Below are the code and all the weights of a small trained network. Each question names an input and a class and asks about switching units off, where a switched-off unit gives its printed mean instead of its output.

import numpy as np


def w(rows, s, z=0):
    codes = np.array(rows[::2]) - 128.0
    scale = np.full(codes.shape[1], s)
    scale[-1] = z or s
    return codes * scale


def f(y):
    return np.maximum(y, 0)


def log_softmax(a):
    a = a - a.max(-1, keepdims=True)
    return a - np.log(np.exp(a).sum(-1, keepdims=True))


def net(x, mask):
    res = np.array(x, float).reshape(1, 3) / 4 @ E
    y = f(res @ A[0][:, :-1].T + A[0][:, -1])
    res = res + np.where(mask, y, B[0][:, -1]) @ B[0][:, :-1]
    return log_softmax(res[-1] @ U[:, :-1].T + U[:, -1])


A, B = {}, {}
E = w([
[247,95,146,101,140],'x0',
[107,98,79,51,189],'x1',
[132,65,91,202,161],'x2',
],0.015)
A[0] = w([
[86,95,165,195,15,81],'neuron 0',
[74,122,7,69,177,89],'neuron 1',
[103,114,88,190,162,255],'neuron 2',
[125,33,75,245,159,60],'neuron 3',
[86,50,79,45,186,76],'neuron 4',
[83,50,88,238,143,80],'neuron 5',
[2,198,151,112,149,109],'neuron 6',
[2,103,134,193,141,61],'neuron 7',
[79,44,103,181,173,92],'neuron 8',
[176,108,134,223,51,49],'neuron 9',
],0.0095,0.0076)
B[0] = w([
[118,214,79,219,110,191],'neuron 0',
[123,186,62,226,32,238],'neuron 1',
[213,34,147,128,157,237],'neuron 2',
[43,174,193,18,37,219],'neuron 3',
[190,229,157,216,67,234],'neuron 4',
[94,148,172,102,75,211],'neuron 5',
[254,89,181,52,136,244],'neuron 6',
[246,95,116,131,206,216],'neuron 7',
[168,150,218,129,38,201],'neuron 8',
[223,173,41,113,68,183],'neuron 9',
],0.0082,0.011)
U = w([
[116,252,53,226,110,109],'0',
[71,199,253,4,99,113],'1',
[216,83,165,102,184,138],'2',
[143,64,142,167,171,254],'3',
[63,176,78,146,221,81],'4',
],0.011,0.0087)

Each question gives the input, the list of numbers given to net, and the class t.
The units are the neurons (one row each of A and B). Each row of codes is followed by its name. A weight is (code - 128) times the scale printed after its matrix; where a second scale follows, it is the last column's (A, B and U).
mask holds one flag per neuron, in row order. A switched-off neuron (its flag False) gives its mean, the last column of its row in B, instead of its output. The means were averaged over made-up inputs and are rounded, as every weight is.
A unit's drop is (log p(t) with every unit on - log p(t) with that unit switched off) / (log p(t) with every unit on - log p(t) with every unit switched off).
The circuit of an input: a set's keep is (log p(t) with only the set's units on - log p(t) with every unit switched off) / (log p(t) with every unit on - log p(t) with every unit switched off). Starting from all 10 units, units are removed one at a time, each time the one whose removal leaves the highest keep (on an exact tie, the one counted first), for as long as the keep stays at least 0.8.
circuit, biggest first: the units of the circuit, biggest drop first
unit that matters most: the unit with the biggest drop
top k neurons: the k neurons with the biggest drops, biggest first
drop when u is switched off: that unit's drop, to one decimal
input [2,2,2], class 3: top 3 neurons	[neuron 6; neuron 7; neuron 9]
input [-2,8,-4], class 0: circuit, biggest first	[neuron 1]
input [1,-3,2], class 3: circuit, biggest first	[neuron 1; neuron 4; neuron 6]
input [0,-2,1], class 3: top 4 neurons	[neuron 1; neuron 4; neuron 6; neuron 3]
input [5,-6,-1], class 0: top 2 neurons	[neuron 6; neuron 2]
input [-6,-4,-1], class 2: circuit, biggest first	[neuron 6; neuron 7]
input [1,4,-4], class 0: top 3 neurons	[neuron 3; neuron 6; neuron 2]
input [4,-3,4], class 1: circuit, biggest first	[neuron 3; neuron 7]
input [0,8,8], class 0: top 2 neurons	[neuron 1; neuron 4]
input [-8,7,-7], class 2: circuit, biggest first	[neuron 6; neuron 3]
input [-6,-2,-5], class 2: top 3 neurons	[neuron 6; neuron 3; neuron 7]
input [0,-2,-1], class 3: circuit, biggest first	[neuron 1; neuron 3; neuron 4; neuron 6]
input [4,5,-1], class 0: top 3 neurons	[neuron 6; neuron 2; neuron 4]
input [-2,-3,-1], class 3: unit that matters most	neuron 1
input [-8,5,7], class 2: top 3 neurons	[neuron 7; neuron 2; neuron 6]
input [-4,2,4], class 1: top 4 neurons	[neuron 3; neuron 5; neuron 8; neuron 9]
input [6,-6,-6], class 0: top 3 neurons	[neuron 6; neuron 3; neuron 2]
input [4,8,8], class 0: top 3 neurons	[neuron 1; neuron 4; neuron 6]
input [-6,-1,7], class 1: top 3 neurons	[neuron 3; neuron 5; neuron 8]
input [-1,0,1], class 3: unit that matters most	neuron 6
input [1,0,0], class 3: top 2 neurons	[neuron 6; neuron 3]
input [1,4,0], class 0: drop when neuron 4 is switched off	0.1
input [-3,7,0], class 0: drop when neuron 1 is switched off	1.1
input [1,-3,6], class 1: drop when neuron 3 is switched off	0.6
input [-6,6,8], class 1: drop when neuron 3 is switched off	1.3
